[[-8.15 -1.84 -7.64]
 [ 5.49 -6.61  3.96]
 [ 5.55 -2.13  6.20]
 [-5.28  2.38 -6.36]]
->
[[-8.15 -1.84]
 [ 5.49 -6.61]]

[[ 4.68 -4.43  4.77]
 [-3.31 -0.54 -4.27]
 [-2.80  4.91 -0.02]
 [ 3.22 -5.79  2.20]]
->
[[ 4.68 -4.43]
 [-3.31 -0.54]]

[[-0.35 -6.40]
 [ 0.42  6.09]
 [ 0.76  2.52]
 [ 0.70 -3.71]]
->
[[-0.35 -6.40]
 [ 0.42  6.09]]

[[-0.43  0.45]
 [-2.33 -0.36]
 [ 7.19  1.36]
 [-1.84  5.70]]
->
[[-0.43  0.45]
 [-2.33 -0.36]]

[[ 0.15  0.66  1.17 -1.82  6.98]
 [ 0.09  0.28  0.44 -1.00  3.26]
 [ 0.11  0.51 -1.24 -1.23  5.51]
 [ 0.06  0.31 -0.80 -0.67  3.57]
 [ 0.64  0.67  0.35 -0.84  7.08]]
->
[[0.15 0.66]
 [0.09 0.28]]

[[-5.33  4.24  0.33]
 [-0.52  1.16  2.93]
 [-6.42  3.05  0.25]
 [-2.59 -4.61 -0.80]
 [ 5.31  4.27 -0.44]]
->
[[-5.33  4.24]
 [-0.52  1.16]]
---
[[ 3.45 -5.17 -5.66  3.23  4.35]
 [ 3.71 -6.20 -6.35  4.58  5.76]]
->
[[ 3.71 -6.20 -6.35  4.58  5.76]]

[[-3.44  2.51 -4.42 -3.03 -2.11 -1.24 -1.39 -0.89 -2.31 -3.12 -2.99  4.35
   1.34  2.61]
 [ 1.48 -3.99 -3.04  0.72 -2.09  1.27 -1.75 -7.16 -0.41 -1.54  0.07 -3.36
  -1.15  0.19]]
->
[[ 1.48 -3.99 -3.04  0.72 -2.09  1.27 -1.75 -7.16 -0.41 -1.54  0.07 -3.36
  -1.15  0.19]]

[[-4.46  6.47  3.52]
 [-7.95 -0.93  1.88]]
->
[[-7.95 -0.93  1.88]]

[[-6.02  0.18 -0.80  0.76]
 [-4.71  0.14 -0.10  0.17]
 [-2.57 -0.33 -0.19  0.92]
 [-0.76  0.03  0.06  2.30]
 [-2.45  0.37  0.01  1.29]
 [ 0.60 -1.91 -0.84  1.48]
 [ 0.46 -0.67 -0.20  1.56]
 [ 0.87 -0.83 -0.98  1.95]
 [ 0.37 -0.61 -0.80  1.72]
 [ 0.16 -0.33 -1.18  2.64]
 [ 1.21 -0.33 -1.38  2.27]
 [-0.60  0.46 -1.48  2.93]]
->
[[-4.71  0.14 -0.10  0.17]
 [-0.76  0.03  0.06  2.30]
 [ 0.60 -1.91 -0.84  1.48]
 [ 0.87 -0.83 -0.98  1.95]
 [ 0.16 -0.33 -1.18  2.64]
 [-0.60  0.46 -1.48  2.93]]

[[ 0.84  1.34 -1.33 -4.67  4.50 -5.27]
 [-4.08 -1.76 -2.15 -0.22 -0.67  4.28]
 [-5.99  2.31  1.44 -2.88  1.39 -6.60]
 [ 1.40  3.12 -0.84  1.42  2.54 -0.77]
 [-6.27  2.16  0.86 -1.33  0.77 -4.26]
 [ 1.43  3.47  0.23  2.71  0.16  1.68]]
->
[[-4.08 -1.76 -2.15 -0.22 -0.67  4.28]
 [ 1.40  3.12 -0.84  1.42  2.54 -0.77]
 [ 1.43  3.47  0.23  2.71  0.16  1.68]]

[[ 7.60 -1.76  6.49  6.71  6.97  0.73]
 [-3.09 -1.82 -1.34 -5.04 -4.65  1.72]
 [-4.83  0.84  4.01 -6.32 -6.86  1.54]
 [-7.10  1.85  1.30 -4.22 -4.52  5.16]]
->
[[-3.09 -1.82 -1.34 -5.04 -4.65  1.72]
 [-7.10  1.85  1.30 -4.22 -4.52  5.16]]

[[-0.27  1.92 -3.25]
 [-6.01 -2.89 -2.05]
 [-5.10 -2.19 -2.75]
 [-2.83 -2.55  2.88]
 [-0.18  1.96 -2.97]
 [-5.26 -3.53 -1.29]
 [-5.24 -3.53 -1.26]
 [-3.58 -2.87  2.82]
 [-6.46 -3.02 -1.94]
 [-0.69  1.34 -3.31]
 [-4.12 -1.66 -3.33]]
->
[[-6.01 -2.89 -2.05]
 [-2.83 -2.55  2.88]
 [-5.26 -3.53 -1.29]
 [-3.58 -2.87  2.82]
 [-0.69  1.34 -3.31]]

[[-0.86  6.45  0.86 -2.28  2.93  0.68  1.32  4.26  2.69 -4.88  0.97]
 [ 3.91  1.69 -1.28 -1.08  0.40  0.19  2.03  2.62 -0.84 -3.26  0.06]
 [-2.39 -0.31 -1.26 -0.40  3.67  1.29  6.91  0.20 -3.73 -4.01 -0.99]]
->
[[ 3.91  1.69 -1.28 -1.08  0.40  0.19  2.03  2.62 -0.84 -3.26  0.06]]

[[ 0.53 -1.77 -3.22 -6.53  2.28  0.11 -1.29 -2.08 -8.07 -2.00  5.37]
 [ 0.82 -3.11 -5.74 -5.16  4.91  0.99 -2.84 -2.61 -4.22 -0.59  2.52]
 [ 1.00 -3.51 -5.86 -6.14  4.39  1.23 -2.93 -2.84 -4.49 -0.82  2.64]
 [ 0.48 -1.08 -1.88 -5.62  1.61 -0.34  0.64 -1.82 -7.86 -2.33  5.50]
 [ 0.89 -3.63 -5.34 -5.96  5.82  1.70 -2.24 -2.24 -4.69  0.39  2.65]
 [ 0.91 -3.61 -5.56 -6.01  5.72  1.66 -2.63 -2.32 -4.65  0.26  2.59]
 [ 0.54 -1.16 -2.05 -5.91  1.82 -0.14  0.08 -1.73 -7.88 -2.13  5.35]
 [ 0.60 -1.41 -2.80 -6.11  2.13 -0.16 -0.42 -2.08 -7.93 -2.33  5.39]]
->
[[ 0.82 -3.11 -5.74 -5.16  4.91  0.99 -2.84 -2.61 -4.22 -0.59  2.52]
 [ 0.48 -1.08 -1.88 -5.62  1.61 -0.34  0.64 -1.82 -7.86 -2.33  5.50]
 [ 0.91 -3.61 -5.56 -6.01  5.72  1.66 -2.63 -2.32 -4.65  0.26  2.59]
 [ 0.60 -1.41 -2.80 -6.11  2.13 -0.16 -0.42 -2.08 -7.93 -2.33  5.39]]
---
[[ 0.41 -1.93  1.28]
 [ 0.22 -4.70  3.00]
 [ 1.04 -1.38  0.74]
 [ 0.42 -1.42  1.06]
 [ 0.70 -6.38  4.93]]
->
[[-1.93  1.28]
 [-4.70  3.00]]

[[ 1.03  2.64 -2.08  2.70 -6.12]
 [ 1.78 -2.23 -3.72 -2.95 -2.13]]
->
[[ 2.64 -2.08]
 [-2.23 -3.72]]

[[-1.82  5.47  4.52  5.63]
 [-0.48  6.81  5.61  4.67]]
->
[[5.47 4.52]
 [6.81 5.61]]

[[-5.03  6.61 -1.32]
 [-4.68  6.10 -1.67]
 [-4.36  2.36 -1.68]
 [-6.00  6.63 -1.90]]
->
[[ 6.61 -1.32]
 [ 6.10 -1.67]]

[[-0.78 -2.08 -3.29]
 [-2.03 -2.28 -3.30]
 [ 1.52 -0.71  0.73]
 [-7.38  1.60  1.04]]
->
[[-2.08 -3.29]
 [-2.28 -3.30]]

[[ 4.51 -1.22 -1.47  0.42 -1.23]
 [-2.84 -0.22  1.86 -2.53 -0.61]
 [ 4.23  2.96 -1.83  3.05 -2.91]
 [-0.80  4.59 -6.06 -3.55 -6.22]]
->
[[-1.22 -1.47]
 [-0.22  1.86]]

[[ 7.25 -4.88 -2.77  7.65  2.76]
 [ 2.34 -6.37  2.15  7.12 -6.18]
 [-0.30 -3.40  0.10  6.47 -1.74]
 [-1.21  5.12  4.02  2.80 -6.78]
 [ 3.97 -1.58  4.16  6.44  2.87]]
->
[[-4.88 -2.77]
 [-6.37  2.15]]
